Here is a tiny trained network, its code and every weight. The questions are about switching its units off for an input and a class, where a switched-off unit gives its printed mean instead of its output.

import numpy as np


def w(rows, s, z=0):
    codes = np.array(rows[::2]) - 128.0
    scale = np.full(codes.shape[1], s)
    scale[-1] = z or s
    return codes * scale


def f(y):
    return y / 2 * (1 + np.tanh(0.7978845608 * (y + 0.044715 * y**3)))


def log_softmax(a):
    a = a - a.max(-1, keepdims=True)
    return a - np.log(np.exp(a).sum(-1, keepdims=True))


def net(x, mask):
    res = np.array(x, float).reshape(1, 7) / 4 @ E
    y = f(res @ A[0][:, :-1].T + A[0][:, -1])
    res = res + np.where(mask, y, B[0][:, -1]) @ B[0][:, :-1]
    return log_softmax(res[-1] @ U[:, :-1].T + U[:, -1])


A, B = {}, {}
E = w([
[148,172,157,189,82,44,93],'x0',
[6,158,98,180,93,159,151],'x1',
[134,106,147,173,189,113,151],'x2',
[97,44,153,148,89,66,131],'x3',
[66,92,108,61,159,112,6],'x4',
[80,152,105,50,142,91,156],'x5',
[116,124,141,101,66,84,139],'x6',
],0.011)
A[0] = w([
[96,173,109,98,175,158,168,152],'n0',
[211,94,105,131,143,101,203,173],'n1',
[106,51,93,171,104,89,169,135],'n2',
[123,36,127,112,83,156,140,76],'n3',
[180,169,177,120,191,154,179,188],'n4',
[91,114,148,185,149,124,173,11],'n5',
[117,133,114,121,119,134,139,73],'n6',
[131,177,131,166,120,206,148,127],'n7',
[168,186,102,135,154,160,158,147],'n8',
[138,23,139,116,118,120,67,161],'n9',
[32,167,96,46,150,189,94,148],'n10',
[149,124,102,153,162,131,49,131],'n11',
[157,132,157,139,100,113,53,178],'n12',
[92,177,108,58,122,126,129,149],'n13',
[155,155,126,191,113,193,171,86],'n14',
[95,161,167,214,83,36,172,254],'n15',
[106,152,130,253,115,189,180,232],'n16',
[65,87,53,75,123,162,143,199],'n17',
[188,190,82,161,102,200,144,145],'n18',
[130,162,154,86,94,38,99,160],'n19',
[148,138,158,111,203,96,59,162],'n20',
[92,44,124,54,115,118,139,181],'n21',
[117,183,180,102,21,76,140,115],'n22',
[161,138,62,147,123,159,144,95],'n23',
[215,118,127,98,185,115,109,130],'n24',
],0.011,0.004)
B[0] = w([
[131,151,132,105,149,77,132,181],'n0',
[143,105,137,152,170,112,189,188],'n1',
[91,81,146,204,162,170,94,179],'n2',
[121,116,194,136,127,198,148,154],'n3',
[166,115,124,101,147,37,173,196],'n4',
[119,113,161,180,144,62,94,159],'n5',
[96,129,129,137,116,112,145,127],'n6',
[107,205,157,115,82,124,170,189],'n7',
[148,163,128,111,132,101,169,184],'n8',
[153,113,144,129,139,216,101,205],'n9',
[60,168,121,2,174,68,104,232],'n10',
[176,171,143,110,110,114,92,175],'n11',
[154,128,104,134,65,158,93,184],'n12',
[92,104,110,99,122,85,116,181],'n13',
[147,194,175,140,104,132,162,198],'n14',
[80,100,98,221,102,106,123,245],'n15',
[95,219,254,200,76,54,104,250],'n16',
[27,149,155,84,166,135,145,204],'n17',
[175,169,135,80,65,125,166,204],'n18',
[140,105,37,114,82,183,133,199],'n19',
[194,129,86,99,139,115,71,193],'n20',
[115,111,149,102,162,188,146,194],'n21',
[95,58,66,133,41,150,175,202],'n22',
[136,165,125,103,133,118,141,152],'n23',
[216,85,97,118,165,119,121,190],'n24',
],0.0087,0.014)
U = w([
[112,105,178,104,167,246,124,150],'0',
[142,247,164,127,79,111,198,126],'1',
[65,149,170,220,136,74,87,80],'2',
[196,99,97,96,200,76,206,252],'3',
[195,154,94,82,135,161,13,56],'4',
[16,155,97,19,194,93,103,117],'5',
[93,88,25,146,59,124,180,117],'6',
],0.011,0.002)

Each question gives the input, the list of numbers given to net, and the class t.
The units are the neurons (one row each of A and B). Each row of codes is followed by its name. A weight is (code - 128) times the scale printed after its matrix; where a second scale follows, it is the last column's (A, B and U).
mask holds one flag per neuron, in row order. A switched-off neuron (its flag False) gives its mean, the last column of its row in B, instead of its output. The means were averaged over made-up inputs and are rounded, as every weight is.
A unit's drop is (log p(t) with every unit on - log p(t) with that unit switched off) / (log p(t) with every unit on - log p(t) with every unit switched off).
The circuit of an input: a set's keep is (log p(t) with only the set's units on - log p(t) with every unit switched off) / (log p(t) with every unit on - log p(t) with every unit switched off). Starting from the 12 units with the biggest drops (on a tie, the unit counted first), units are removed one at a time, each time the one whose removal leaves the highest keep (on an exact tie, the one counted first), for as long as the keep stays at least 0.8.
units of the circuit, in order: the units of the circuit, biggest drop first
k most important neurons: the k neurons with the biggest drops, biggest first
drop of u: that unit's drop, to one decimal
input [-5,5,-8,7,-6,1,-5], class 2: units of the circuit, in order => n2, n16
input [-2,2,-7,4,-8,1,6], class 6: units of the circuit, in order => n22
input [-1,-8,-1,7,7,4,5], class 4: units of the circuit, in order => n20, n19
input [4,1,-5,4,-4,-8,-5], class 2: 2 most important neurons => n15, n16
input [7,-5,8,-6,-1,4,8], class 6: units of the circuit, in order => n19, n22, n15
input [8,-1,0,6,8,6,-2], class 4: 2 most important neurons => n20, n9
input [2,-8,-7,3,-8,6,0], class 3: 3 most important neurons => n1, n4, n24
input [0,-6,-2,7,5,-2,7], class 0: 2 most important neurons => n21, n3
input [3,7,-7,-3,-2,-2,7], class 6: 2 most important neurons => n22, n15
input [2,5,-2,-5,0,4,-7], class 5: 2 most important neurons => n10, n13
input [-3,-8,8,8,8,7,-8], class 4: drop of n10 => 0.0
input [8,5,-1,5,8,1,-6], class 4: drop of n12 => 0.1
input [-2,-7,-1,7,-7,-4,3], class 3: drop of n1 => 0.2
input [-8,4,3,5,-3,-7,-8], class 1: units of the circuit, in order => n14
input [4,7,-7,-4,3,-6,6], class 6: drop of n22 => 0.5
